Here is a tiny trained network, its code and every weight. The questions are about switching its units off for an input and a target symbol, where a switched-off unit gives its printed mean instead of its output.

import numpy as np


def w(rows, s, z=0):
    codes = np.array(rows[::2]) - 128.0
    scale = np.full(codes.shape[1], s)
    scale[-1] = z or s
    return codes * scale


def norm(h):
    return h / np.sqrt((h * h).mean(-1, keepdims=True) + 1e-5)


def f(y):
    return y / 2 * (1 + np.tanh(0.7978845608 * (y + 0.044715 * y**3)))


def softmax(a):
    e = np.exp(a - a.max(-1, keepdims=True))
    return e / e.sum(-1, keepdims=True)


def log_softmax(a):
    a = a - a.max(-1, keepdims=True)
    return a - np.log(np.exp(a).sum(-1, keepdims=True))


def net(x, mask):
    ids = ['ΔΛΠΨαβεηξτφω'.index(c) for c in x.split()]
    T = len(ids)
    res = E[ids] + P[:T]
    u = 0
    for l in range(2):
        q, k, v = (norm(res) @ M[l].T for M in (Q, K, V))
        z = softmax(np.where(np.tri(T) > 0, q @ k.T / 4**0.5, -1e9)) @ v
        res = res + np.where(mask[u], z, O[l][:, -1]) @ O[l][:, :-1]
        u += 1
        y = f(norm(res) @ A[l][:, :-1].T + A[l][:, -1])
        res = res + np.where(mask[u : u + 4], y, B[l][:, -1]) @ B[l][:, :-1]
        u += 4
    return log_softmax(norm(res)[-1] @ U[:, :-1].T + U[:, -1])


Q, K, V, O, A, B = {}, {}, {}, {}, {}, {}
E = w([
[122,110,163,138,150,81,187],'Δ',
[157,157,108,173,253,194,101],'Λ',
[188,169,145,81,150,186,161],'Π',
[135,119,177,108,146,161,196],'Ψ',
[170,144,145,116,176,111,179],'α',
[127,139,68,130,203,46,119],'β',
[188,15,148,135,221,152,106],'ε',
[162,143,141,206,160,125,150],'η',
[124,58,182,182,118,166,174],'ξ',
[195,108,135,94,65,112,137],'τ',
[121,93,87,129,118,99,39],'φ',
[105,167,121,161,112,151,198],'ω',
],0.029)
P = w([
[101,1,19,96,212,111,75],'0',
[108,68,73,70,168,115,61],'1',
[119,72,102,76,147,124,55],'2',
[118,92,139,96,150,137,86],'3',
[107,104,163,112,145,138,94],'4',
[122,127,159,122,139,122,114],'5',
[116,135,186,128,132,124,127],'6',
[123,153,195,135,134,127,128],'7',
[117,160,221,140,130,132,136],'8',
[109,180,242,154,127,137,122],'9',
[96,188,239,147,124,140,117],'10',
[70,197,246,150,134,134,101],'11',
],0.0077)
Q[0] = w([
[84,237,153,134,169,151,233],'L0H0',
[180,99,157,168,123,160,181],'L0H0',
[95,172,83,163,95,93,146],'L0H0',
[78,59,6,91,63,171,74],'L0H0',
],0.012)
K[0] = w([
[134,207,176,182,117,163,247],'L0H0',
[157,104,135,125,39,138,130],'L0H0',
[72,129,98,120,149,170,191],'L0H0',
[96,55,18,120,182,162,155],'L0H0',
],0.015)
V[0] = w([
[93,136,123,231,152,99,4],'L0H0',
[154,167,254,76,214,45,73],'L0H0',
[155,215,218,191,182,152,252],'L0H0',
[187,215,63,128,153,177,100],'L0H0',
],0.0076)
O[0] = w([
[123,80,98,214,107,107,72,66],'L0H0',
[198,44,18,72,177,90,225,190],'L0H0',
[140,152,73,255,130,154,253,255],'L0H0',
[182,147,53,105,19,181,101,114],'L0H0',
],0.0098,0.0096)
A[0] = w([
[57,102,181,153,110,148,52,182],'L0N0',
[104,196,166,154,144,234,106,126],'L0N1',
[183,116,208,77,89,139,104,1],'L0N2',
[207,248,94,117,70,162,123,48],'L0N3',
],0.012,0.0078)
B[0] = w([
[124,65,43,207,38,167,227,241],'L0N0',
[196,252,74,67,57,69,140,252],'L0N1',
[141,193,223,239,254,76,66,184],'L0N2',
[112,41,93,233,72,164,34,184],'L0N3',
],0.0093,0.0021)
Q[1] = w([
[201,64,84,94,190,179,198],'L1H0',
[170,106,100,166,227,211,179],'L1H0',
[45,213,160,189,5,134,129],'L1H0',
[179,100,152,139,91,103,77],'L1H0',
],0.011)
K[1] = w([
[245,102,254,130,61,41,147],'L1H0',
[208,94,203,146,86,88,184],'L1H0',
[111,12,5,214,197,203,189],'L1H0',
[61,199,124,107,88,113,204],'L1H0',
],0.0089)
V[1] = w([
[153,89,146,178,122,169,151],'L1H0',
[198,157,131,59,156,189,48],'L1H0',
[254,125,241,140,76,44,99],'L1H0',
[84,192,48,127,132,64,94],'L1H0',
],0.0077)
O[1] = w([
[127,128,182,8,142,136,142,197],'L1H0',
[140,124,114,133,155,149,109,87],'L1H0',
[236,162,163,126,106,71,138,234],'L1H0',
[81,133,57,115,155,99,189,4],'L1H0',
],0.011,0.004)
A[1] = w([
[147,144,117,189,247,119,53,62],'L1N0',
[141,88,202,74,142,79,171,254],'L1N1',
[62,137,197,217,63,170,124,168],'L1N2',
[79,186,103,153,113,127,163,110],'L1N3',
],0.012,0.0031)
B[1] = w([
[123,230,222,233,178,174,51,164],'L1N0',
[104,222,237,188,53,93,2,254],'L1N1',
[238,104,134,41,22,86,192,168],'L1N2',
[76,235,58,121,137,72,167,167],'L1N3',
],0.0089,0.0084)
U = w([
[33,118,155,146,142,55,149,107],'Δ',
[70,196,95,137,187,220,90,126],'Λ',
[130,136,102,81,111,234,121,171],'Π',
[50,167,175,98,154,208,149,156],'Ψ',
[147,96,114,59,175,113,163,216],'α',
[86,176,58,110,178,66,99,169],'β',
[149,66,167,136,190,177,114,101],'ε',
[132,123,110,248,100,157,117,61],'η',
[147,76,176,131,62,145,153,35],'ξ',
[198,193,135,80,98,72,58,6],'τ',
[121,103,79,105,93,89,96,254],'φ',
[69,236,74,110,53,107,92,173],'ω',
],0.013,0.0058)

Each question gives the input, a string of symbols that net reads in full, and the target symbol t.
The units are the heads (4 rows each of Q, K, V and O) and the neurons (one row each of A and B). Each row of codes is followed by its name. A weight is (code - 128) times the scale printed after its matrix; where a second scale follows, it is the last column's (O, A, B and U).
mask holds one flag per unit, layer by layer, with each layer's heads first. A switched-off unit (its flag False) gives its mean, the last column of its rows in O or B, instead of its output. The means were averaged over made-up inputs and are rounded, as every weight is.
A unit's drop is (log p(t) with every unit on - log p(t) with that unit switched off) / (log p(t) with every unit on - log p(t) with every unit switched off).
The circuit of an input: a set's keep is (log p(t) with only the set's units on - log p(t) with every unit switched off) / (log p(t) with every unit on - log p(t) with every unit switched off). Starting from all 10 units, units are removed one at a time, each time the one whose removal leaves the highest keep (on an exact tie, the one counted first), for as long as the keep stays at least 0.8.
circuit, biggest first: the units of the circuit, biggest drop first
most important unit: the unit with the biggest drop
k most important neurons of layer l: the k neurons of layer l with the biggest drops, biggest first
drop of u: that unit's drop, to one decimal
input Δ α Δ Λ ε ξ ξ α ε Ψ τ η, target τ: circuit, biggest first => (L1H0; L0H0; L0N2)
input α ω Π, target Π: circuit, biggest first => (L0N3; L1N1; L0H0)
input ξ α ξ φ α Ψ α ω α, target ω: 2 most important neurons of layer 0 => (L0N1; L0N0)
input β τ Ψ Ψ, target τ: circuit, biggest first => (L0H0; L1H0; L1N1)
input Π τ β, target τ: circuit, biggest first => (L0H0; L1H0)
input α α Λ τ Ψ, target τ: circuit, biggest first => (L0H0; L1H0)
input α Ψ Λ α η ε ω Π Π τ β, target τ: most important unit => L1H0
input α α Δ β η Ψ τ Λ, target τ: circuit, biggest first => (L1H0; L0N1)
input Λ Δ α τ α Δ, target τ: circuit, biggest first => (L1H0; L1N1; L0H0)
input τ ω α Π ε ω Π, target ω: circuit, biggest first => (L0H0; L0N1)
input Π ω α Λ β η Λ ξ η β τ Δ, target τ: circuit, biggest first => (L1H0; L0H0; L0N2)
input η Ψ Δ τ Π, target τ: circuit, biggest first => (L0H0; L1H0)
input ξ η η ε Ψ ξ Δ τ Λ Π, target τ: circuit, biggest first => (L1H0; L0H0)
input Π Δ η ω η Δ α Δ Δ τ η ε, target τ: most important unit => L1H0
input Δ η ω α Ψ Ψ ω η, target ω: 2 most important neurons of layer 1 => (L1N3; L1N2)
input β α Ψ, target Ψ: 2 most important neurons of layer 1 => (L1N1; L1N2)
input Π η ξ Π Π, target Π: 2 most important neurons of layer 0 => (L0N3; L0N0)
input τ Λ Π α φ α η φ α φ, target φ: drop of L0N0 => 0.5
input α η Π α Λ η ω Ψ, target ω: drop of L0H0 => 0.6
input α η α Λ α ε Λ τ ξ, target τ: drop of L1H0 => 0.2
input τ β α η α, target η: most important neuron of layer 0 => (L0N1)
